Below are the code and all the weights of a small trained network. Each question names an input and a target symbol and asks about switching units off, where a switched-off unit gives its printed mean instead of its output.

import numpy as np


def w(rows, s, z=0):
    codes = np.array(rows[::2]) - 128.0
    scale = np.full(codes.shape[1], s)
    scale[-1] = z or s
    return codes * scale


def f(y):
    return np.maximum(y, 0)


def softmax(a):
    e = np.exp(a - a.max(-1, keepdims=True))
    return e / e.sum(-1, keepdims=True)


def log_softmax(a):
    a = a - a.max(-1, keepdims=True)
    return a - np.log(np.exp(a).sum(-1, keepdims=True))


def net(x, mask):
    ids = ['αζηλμξπσψ'.index(c) for c in x.split()]
    T = len(ids)
    res = E[ids] + P[:T]
    u = 0
    for l in range(3):
        r = res
        for j in range(2):
            rows = slice(3 * j, 3 * j + 3)
            q, k, v = (r @ M[l][rows].T for M in (Q, K, V))
            z = softmax(np.where(np.tri(T) > 0, q @ k.T / 3**0.5, -1e9)) @ v
            o = O[l][rows]
            res = res + np.where(mask[u + j], z, o[:, -1]) @ o[:, :-1]
        u += 2
        y = f(res @ A[l][:, :-1].T + A[l][:, -1])
        res = res + np.where(mask[u : u + 4], y, B[l][:, -1]) @ B[l][:, :-1]
        u += 4
    return log_softmax(res[-1] @ U[:, :-1].T + U[:, -1])


Q, K, V, O, A, B = {}, {}, {}, {}, {}, {}
E = w([
[96,129,49,81],'α',
[87,130,147,131],'ζ',
[100,131,136,143],'η',
[86,123,144,157],'λ',
[41,123,181,128],'μ',
[169,147,141,7],'ξ',
[204,123,165,121],'π',
[178,89,135,176],'σ',
[148,91,198,170],'ψ',
],0.017)
P = w([
[129,231,158,147],'0',
[129,183,161,142],'1',
[132,146,163,137],'2',
[125,105,161,138],'3',
[126,66,162,134],'4',
[130,39,159,129],'5',
[135,6,153,123],'6',
],0.011)
Q[0] = w([
[119,49,118,72],'L0H0',
[131,158,195,176],'L0H0',
[118,172,37,132],'L0H0',
[58,31,255,169],'L0H1',
[129,116,241,175],'L0H1',
[86,154,111,161],'L0H1',
],0.018)
K[0] = w([
[86,54,100,125],'L0H0',
[175,132,176,135],'L0H0',
[123,250,85,87],'L0H0',
[155,29,140,84],'L0H1',
[180,30,134,140],'L0H1',
[176,181,160,99],'L0H1',
],0.016)
V[0] = w([
[114,87,236,151],'L0H0',
[189,120,226,195],'L0H0',
[26,213,103,111],'L0H0',
[199,155,163,62],'L0H1',
[254,104,163,154],'L0H1',
[46,87,80,219],'L0H1',
],0.008)
O[0] = w([
[58,239,149,176,250],'L0H0',
[125,254,159,198,254],'L0H0',
[123,120,53,79,68],'L0H0',
[165,75,212,38,146],'L0H1',
[202,98,243,138,209],'L0H1',
[99,172,60,217,108],'L0H1',
],0.0072,0.0055)
A[0] = w([
[177,145,76,246,252],'L0N0',
[85,126,163,37,75],'L0N1',
[255,140,197,118,118],'L0N2',
[198,161,187,100,54],'L0N3',
],0.0064,0.0036)
B[0] = w([
[138,152,6,219,223],'L0N0',
[98,199,32,199,156],'L0N1',
[155,140,80,212,254],'L0N2',
[79,162,65,253,208],'L0N3',
],0.0055,0.0082)
Q[1] = w([
[167,173,182,123],'L1H0',
[123,146,46,132],'L1H0',
[100,248,98,220],'L1H0',
[169,167,143,132],'L1H1',
[139,180,86,124],'L1H1',
[218,160,83,139],'L1H1',
],0.016)
K[1] = w([
[169,197,174,223],'L1H0',
[2,107,188,86],'L1H0',
[72,59,159,193],'L1H0',
[82,84,209,182],'L1H1',
[69,118,106,178],'L1H1',
[122,19,108,228],'L1H1',
],0.0087)
V[1] = w([
[14,142,158,94],'L1H0',
[160,140,80,118],'L1H0',
[255,156,36,176],'L1H0',
[129,174,85,74],'L1H1',
[106,56,123,199],'L1H1',
[77,63,163,164],'L1H1',
],0.0077)
O[1] = w([
[2,121,131,100,65],'L1H0',
[160,138,106,103,113],'L1H0',
[229,181,117,135,255],'L1H0',
[172,192,118,92,77],'L1H1',
[77,51,149,147,173],'L1H1',
[122,53,155,153,126],'L1H1',
],0.0086,0.0099)
A[1] = w([
[27,124,108,28,93],'L1N0',
[58,97,57,29,146],'L1N1',
[164,167,111,19,2],'L1N2',
[129,196,61,255,49],'L1N3',
],0.006,0.0051)
B[1] = w([
[132,30,206,49,155],'L1N0',
[172,84,168,64,162],'L1N1',
[103,23,208,234,143],'L1N2',
[1,33,122,138,251],'L1N3',
],0.0062,0.017)
Q[2] = w([
[111,198,39,102],'L2H0',
[236,130,133,113],'L2H0',
[105,255,199,239],'L2H0',
[197,85,170,57],'L2H1',
[111,127,131,219],'L2H1',
[69,122,35,95],'L2H1',
],0.0075)
K[2] = w([
[123,161,87,126],'L2H0',
[161,61,76,132],'L2H0',
[102,138,153,245],'L2H0',
[209,128,165,92],'L2H1',
[107,54,96,155],'L2H1',
[92,163,113,113],'L2H1',
],0.012)
V[2] = w([
[130,80,37,203],'L2H0',
[178,93,107,124],'L2H0',
[225,2,7,112],'L2H0',
[143,217,95,60],'L2H1',
[200,194,184,69],'L2H1',
[69,177,14,175],'L2H1',
],0.0072)
O[2] = w([
[185,198,41,162,211],'L2H0',
[146,71,62,101,121],'L2H0',
[191,35,30,119,102],'L2H0',
[122,208,102,22,1],'L2H1',
[177,222,204,15,35],'L2H1',
[86,136,3,188,154],'L2H1',
],0.0056,0.019)
A[2] = w([
[165,207,206,139,120],'L2N0',
[47,120,114,124,2],'L2N1',
[85,153,51,127,99],'L2N2',
[105,2,121,172,137],'L2N3',
],0.008,0.007)
B[2] = w([
[205,68,255,133,150],'L2N0',
[229,19,203,42,154],'L2N1',
[55,6,46,94,148],'L2N2',
[150,242,148,10,255],'L2N3',
],0.0061,0.034)
U = w([
[160,74,109,87,178],'α',
[108,202,132,84,254],'ζ',
[83,222,85,91,237],'η',
[95,11,103,166,100],'λ',
[92,42,179,114,98],'μ',
[158,255,158,77,145],'ξ',
[168,7,184,162,10],'π',
[181,166,70,160,129],'σ',
[80,204,160,176,73],'ψ',
],0.0068,0.0059)

Each question gives the input, a string of symbols that net reads in full, and the target symbol t.
The units are the heads (3 rows each of Q, K, V and O) and the neurons (one row each of A and B). Each row of codes is followed by its name. A weight is (code - 128) times the scale printed after its matrix; where a second scale follows, it is the last column's (O, A, B and U).
mask holds one flag per unit, layer by layer, with each layer's heads first. A switched-off unit (its flag False) gives its mean, the last column of its rows in O or B, instead of its output. The means were averaged over made-up inputs and are rounded, as every weight is.
A unit's drop is (log p(t) with every unit on - log p(t) with that unit switched off) / (log p(t) with every unit on - log p(t) with every unit switched off).
The circuit of an input: a set's keep is (log p(t) with only the set's units on - log p(t) with every unit switched off) / (log p(t) with every unit on - log p(t) with every unit switched off). Starting from the 12 units with the biggest drops (on a tie, the unit counted first), units are removed one at a time, each time the one whose removal leaves the highest keep (on an exact tie, the one counted first), for as long as the keep stays at least 0.8.
units of the circuit, in order: the units of the circuit, biggest drop first
k most important neurons: the k neurons with the biggest drops, biggest first
k most important neurons of layer l: the k neurons of layer l with the biggest drops, biggest first
which heads matter: for each layer, one digit per head in row order, 1 if its drop is at least 0.15 and else 0, layers parted by /
input μ σ μ ξ, target μ: which heads matter	01 / 10 / 10
input σ ξ ψ ξ, target ψ: most important neuron	(L0N3)
input μ η λ, target μ: 4 most important neurons	(L0N2; L2N1; L0N0; L1N0)
input η ζ μ, target μ: which heads matter	00 / 10 / 10
input σ η ξ, target σ: which heads matter	00 / 10 / 10
input σ μ μ λ σ η, target σ: 2 most important neurons	(L0N0; L2N3)
input α λ ξ ξ, target α: units of the circuit, in order	(L0H0; L2H0)
input λ ξ η α ζ, target η: units of the circuit, in order	(L0H1; L1H1; L2H1)
input π μ ξ ξ μ, target ξ: which heads matter	00 / 01 / 01
input λ α π, target π: units of the circuit, in order	(L0H1; L2H1; L2N3)
input λ η λ α ζ, target λ: 3 most important neurons of layer 2	(L2N3; L2N2; L2N1)
input μ λ π ζ, target π: units of the circuit, in order	(L0H1; L2N3; L2H1)
input λ α ψ α λ, target ψ: units of the circuit, in order	(L0H0; L2H0)
input λ ζ ζ π, target π: 2 most important neurons	(L0N0; L2N0)
input π ψ σ ξ σ, target σ: which heads matter	01 / 10 / 10
input μ σ ξ λ π μ, target π: which heads matter	01 / 10 / 01
input μ π ξ η, target π: units of the circuit, in order	(L2N3; L0H1; L2H1)
input λ η λ λ σ π λ, target σ: which heads matter	10 / 11 / 10
input σ λ σ η ψ σ ζ, target ψ: units of the circuit, in order	(L0H0; L2H0)
input ξ π λ, target π: units of the circuit, in order	(L0H1; L2N3; L2H1)
input μ π π μ σ π π, target σ: 2 most important neurons	(L0N3; L2N3)
input λ η π μ η λ, target μ: units of the circuit, in order	(L1H0; L2N1; L2H0)
input ξ η λ λ α η, target λ: most important neuron	(L2N2)
input ξ η α μ, target μ: 4 most important neurons	(L2N3; L2N1; L1N0; L0N2)
input π α ζ ψ η μ ζ, target μ: 2 most important neurons of layer 0	(L0N0; L0N2)
input η λ λ π ζ, target π: 3 most important neurons	(L2N3; L0N0; L2N0)
input λ σ ξ π, target σ: 2 most important neurons	(L0N3; L0N2)
